Each row has a class, written after it.
[ 70 -55  38  17  37   2  24 -48 -52 -45 -22 -26 -24  16  34  70  34  60
  -4 -36  11 -51  44 -37  12 -53 -40 -28  44  63  19  -5  38] : (155)
[ 66 -39   6   2  44   3 -26 -24 -32 -72 -16 -85 -42   0  91  13  29  34
 -21  17 -13 -18  15 -30  37 -14  38   6  17  22   7  -4   7] : (132)
[ 78 -39 -12  51  11 -71  14 -26  -9 -16  16 -24 -24  68 -93  34  23  -3
 -12  46  36 -12  56 -68  29 -13  47  41  19  13  94  25   6] : (28)
[ 70 -52  40  17  43   3  21 -43 -54 -45 -22 -25 -28  15  39  60  34  65
  -2 -40  11 -48  42 -36  15 -53 -42 -30  43  57  15   0  30] : (155)
[ -8  14  17   7  27 -20 -19 -18 -33   0 -11 -50 -19 -35  73 -26  34  35
   0   8 -51 -38  17  30  -2 -14  -4 -11 -60 -20  17  17 -49] : (123)
[-59 -13 -14  -8  13 -38 -26 -15 -15 -39   3   7  -4  24  17   2 -10  -5
   4  -8  14  34   0   1  40   9  58  14   0 -45 -37  26  18] : (155)
[ 11 -15   4   3  17 -55  -7 -35 -43 -13 -26 -51 -13   3  81 -17  23  24
 -11  -6 -35 -60  24  21   8 -29   0  -8 -61 -47  37  13 -45] : (28)
[ 86 -67  58  26  39  10  13 -45 -64 -24 -22 -29 -44   8  13  65  43  61
  -3 -15  -7 -63  47 -18 -12 -64 -35 -24  52  93   5 -19  27] : (123)
[ 20 -29 -17  -1  32  -5  -4  -9 -29 -44 -20 -85 -18  -2  67  11  39  42
 -26  31 -25   9  27  -6  25 -23  28  -8   5   9   4 -12  12] : (163)
[ 22 -52 -14   1  32  22 -19 -21 -45 -66  -7 -94 -23 -12  67   5  32  46
 -32  29 -12   5  23 -43  40  -3  44  -8   0  10  20 -22  26] : (56)
[-55 -51 -23   2  -5 -19 -40 -36 -41 -38   0 -23  25  24 -13  -5 -29  -6
 -21  15   3  35  -5  14  27  23  61  19 -23 -19 -14  -2  35] : (56)
[ 88 -53   8  49  18 -36   9 -15 -10  12  14  -9 -29  21 -99  26  25   1
  -5  61  21 -13  34 -54  24 -15  42  31  14  52  78  16   8] : (123)
[-21  -6 -14  -8  -4 -38 -42  -7 -18 -49   2  -3   4  24   4  -9 -10 -21
  -1   4  21  52  -6  29  39   2  66  10  15 -39 -45  -7  34] : (19)
[111 -28  66  37  40   1   6 -55 -49 -45 -40 -30 -26  27  47  45  18  56
   1 -32  -1 -50  28 -10   5 -49 -54  -7  31  66  10  -8  22] : (132)
[-36 -50 -17 -15  11 -31 -30 -28 -27 -52   2 -19  11  43   8  23 -12  -9
 -11   9   1  18   3   4  42  10  61  21  -7 -19 -22  29  37] : (155)
[-30  28  -1  25  35 -24 -17 -10 -45 -21 -10 -59  -9 -34  85 -66  27  46
  -4  -2 -26 -10  24  18  12  -1  -6 -20 -72 -52  42  14 -52] : (56)
[ 14   2  12  -1  37 -41   1 -18 -36 -30 -14 -51 -19 -10 103 -29  30  40
   1 -13 -33 -43  22   5  25 -23 -12 -19 -67 -35  52  40 -43] : (155)
[  62  -22  -19   62   25  -61   42   11   -3   -3   27  -19  -23   44
 -105   11   27    1  -23   59   33   11   54  -44   16  -20   24   33
   24   34   99   23   10] : (163)
[-21  23   7   1  43 -33  -4 -16 -33 -29 -10 -51 -16 -24 103 -36  33  45
   4 -14 -39 -35  23  11  16 -14 -21 -24 -65 -41  40  42 -51] : (155)
[106 -36 -11  41  18 -53  11  -2 -12 -19  21 -28 -26  19 -85   4  27   2
 -11  40  41  -7  33 -52  35 -32  32  12  27  34  87   2   9] : (19)
[ 25   2  25  12  27 -37 -13 -29 -41   4 -20 -38 -22 -25  72 -29  28  38
   3  -5 -39 -57  17  34  -1 -28  -5 -11 -62 -18  26  10 -53] : (123)
[106 -44  -5  50  27 -57  21  -6  -8  -9  16 -25 -25  39 -91  15  16 -17
  -5  30  52 -16  38 -60  17 -24  38  28   9  19  82   7 -22] : (12)
[-43 -32 -20   1 -12 -34 -19 -18 -26 -29  -5 -25  26  55 -17  19 -18 -11
 -24  28  -1  36   0  46  18   8  59  31 -14 -14 -30   4  43] : (163)
[ 24 -40 -17   1  37 -10 -21 -32 -37 -59  -1 -84 -29  14  52  36  41  38
 -35  28  -5 -29  33 -49  33 -10  48   0  22   2  11  -9  12] : (28)
[ 27 -36 -17   4  36 -14  -1  -3 -33 -52  -9 -91 -22  11  58  15  39  40
 -32  38 -17   3  33 -17  29 -24  36  -6   9  20  18  -9  18] : (163)
[ 23  -8  15   6  30 -33  -8 -27 -41 -12 -23 -53 -15 -18  81 -28  19  21
   2 -13 -16 -48   3  33   2 -28   0 -17 -73 -52  17   4 -62] : (12)
[ -1  -1   4   3  17 -52 -15 -31 -44 -12 -22 -46 -10   1  79 -20  25  32
  -7  -7 -31 -55  19  22   2 -21   2  -6 -64 -55  26  18 -47] : (28)
[ 65 -41  -3 -19  27  -7 -22 -18 -32 -72 -13 -89 -29 -24  80   9  40  35
 -19  29 -15  -3  15 -26  49 -26  41 -23   9  11  18 -25  26] : (19)
[ 69 -30  51  44  36   3   9 -55 -72 -41 -34 -34 -15  13  27  32  27  81
  -2 -34  11 -23  47 -30   7 -42 -53 -28  22  53  19 -22  28] : (56)
[  3  19   2  16  25 -42  12  -4 -34  -4 -17 -57  -5  -8  80 -33  27  39
 -15   3 -38 -33  24  53   3 -32 -15 -12 -69 -31  40  12 -41] : (163)
[  74  -43  -12   47   11  -61   22  -14   -1   -6   17  -12  -21   57
 -100   28   21  -14  -12   49   30  -17   51  -64   20  -15   37   40
   23   18   98   22    6] : (28)
[-48 -36 -19   6   3 -29 -23 -24 -30 -26  -2 -24  22  45 -16  16 -19   1
 -25  25   0  27  -5  41  24   3  57  22  -9  -4 -30  -1  39] : (163)
[ 97 -41  -5  53  33 -44  13  -2 -14  -7  14 -22 -29  38 -88  11  22 -10
   0  32  47  -8  37 -55  15 -22  34  24  10  17  70  15 -26] : (12)
[ -1 -46  -6   2   4 -39 -43 -32 -19 -46 -11 -18  11  46   5   7 -34 -35
 -12  17   3  19 -10  31  36  12  68  38 -10  -9 -12  16  30] : (132)
[ 56 -28   3   5  48   4  -9 -25 -19 -70   1 -80 -43  -4  84  17  22  22
 -33  19 -16 -29  18 -27  40 -16  28   7  18  25  23 -10  15] : (132)
[ 31 -29 -17  -2  31  -8   1   4 -28 -50 -13 -87 -18  10  62  15  41  36
 -30  32 -19   6  33 -14  21 -22  30  -5  11  18  12 -10  16] : (163)
[ 70 -35  53  43  29  14  12 -50 -69 -43 -30 -38 -12  19  22  36  25  78
  -4 -27  11 -26  44 -31   3 -37 -49 -24  22  58  26 -25  36] : (56)
[ 96 -49  41  18  26 -14   4 -42 -62 -51 -21 -40 -26   4  25  48  34  55
  -6 -24  20 -38  36 -14  19 -64 -26 -37  46  60  11 -34  40] : (19)
[ 20  29  14  15  41 -32 -17 -11 -30 -24 -19 -51 -18 -19 104 -45  19  25
  -2 -10 -37 -40  11  40   2 -14 -20  -4 -60 -37  34  38 -61] : (132)
[ 67 -60  36  24  21 -10  14 -54 -58 -28 -31 -25 -28  35  16  69  35  51
  -8 -27   6 -66  47 -19  -4 -61 -26 -12  45  45   3 -24  28] : (28)
[ 65 -46  44  44  38  -1  17 -46 -72 -48 -20 -37 -28  13  18  36  31  74
  -8 -23  23 -29  54 -36   6 -44 -37 -28  36  57  37 -24  36] : (56)
[-38 -23  -3  -1   6 -30 -37 -20 -21 -17   3   4 -14  14  -7  12  -2 -10
  -1  13   4  25   4  18  20   4  69  23  12 -18 -51   1  20] : (123)
[ 75 -36   7  -2  39  -2 -21 -29 -25 -71 -18 -80 -30   3  86  19  25  26
 -23  14 -18 -20  16 -26  33 -12  29  10   8  19  14  -4  11] : (132)
[ 67 -26 -10  43  34 -57  27 -11   3 -22  26 -14 -24  31 -77  23  25   4
  -4  40  33   4  48 -85  47  -6  23  24  13  23 104  49   8] : (155)
[-71   5 -14  -4  22 -32 -25 -18 -18 -49  18  12  -5  24  13   5  -6   1
  -5 -12   9  38  -1  -7  31  21  41  17   6 -43 -43  34  18] : (155)
[ 99 -38  -5  42  19 -56  13   0  -7 -25  22 -23 -24  20 -86   3  24  -7
  -8  55  39   8  36 -51  40 -22  36  10  26  31  99  11  18] : (19)
[ 47 -27 -13 -11  29 -11 -17 -12 -22 -66   5 -79 -24 -21  58   5  34  19
 -27  30 -10  -4  18 -25  49 -21  42 -18  13   7  22 -27  27] : (19)
[ 94 -50  -3  48  23 -47  27 -13   1 -17  19 -26 -28  48 -97  20  11 -28
  -4  41  44  -7  41 -51  17 -19  38  32  16  22  90  10  -7] : (12)
[-67  -1 -31  14  10 -54 -14   6 -17 -19   1  -2  -4  32 -11  -8  -5 -12
 -10  11  20  55  15  37  22  -3  62  21  13 -42 -43   7  15] : (163)
[ 69 -25 -13  44  30 -61  21 -12   0 -17  27 -21 -21  31 -81  16  24  11
  -5  30  33  -6  45 -89  41  -8  24  28   8  27  99  41  -5] : (155)
[ 36 -34 -13 -12  42   2  -7 -21 -20 -69  -4 -83 -17   6  75  29  34  31
 -22  14 -17 -10  31 -53  54 -13  27 -10   9  16  23   6  22] : (155)
[114 -35   7  59  30 -71   5 -14  -8 -16  -1 -22 -27  33 -66   0   9  -9
  -2  33  37  -6  37 -54  34 -13  25  35  11  33  98  30 -16] : (132)
[ 70 -32 -17  59  20 -51  46  11  -4  -3  20 -29 -23  48 -89  20  30  -2
 -20  59  23   5  59 -36  15 -32  25  27  20  45 104  20  18] : (163)
[ 47 -58  15  -9  27   9 -21 -24 -37 -42 -20 -68 -34 -12  58  27  43  36
  -9  30 -29 -21  26 -20  14 -21  37  -6  14  33   0 -15  14] : (123)
[-42 -53 -19 -13 -10 -38 -45 -39 -32 -36  -8 -19  16  58  -9  30 -18 -17
 -17  21  -7   9  -4  14  28  12  77  37 -13 -32 -39   8  34] : (28)
[ 21 -11 -16  14  37 -18   5 -15 -30 -47  -6 -85 -19   7  57  19  40  44
 -32  30 -13  -2  37 -14  33 -24  29  -2   5   9  14 -16  19] : (163)
[ 78 -40  46  32  25 -15   2 -70 -64 -31 -44 -26 -19  39  26  69  36  66
   0 -33   6 -50  46 -24   6 -53 -38 -14  34  37  -8 -17  24] : (28)
[-14 -57  -7  -5  12 -22 -37 -41 -34 -45  -5 -22   5  47  -4  15 -24 -21
  -8   9  13   8 -13  32  17   1  70  20 -14 -27 -35   0  12] : (12)
[ 58 -27  -8  -6  30  -9 -19 -16 -30 -71  -1 -94 -25 -12  66   6  36  30
 -26  27  -5  -8  17 -30  54 -26  43 -20  18  14  18 -35  25] : (19)
[ 92 -44  11  55  22 -44   6 -15 -16   9  13 -14 -34  25 -95  20  27  14
  -3  51  23 -13  36 -62  25 -17  35  30  14  53  74  18  -3] : (123)
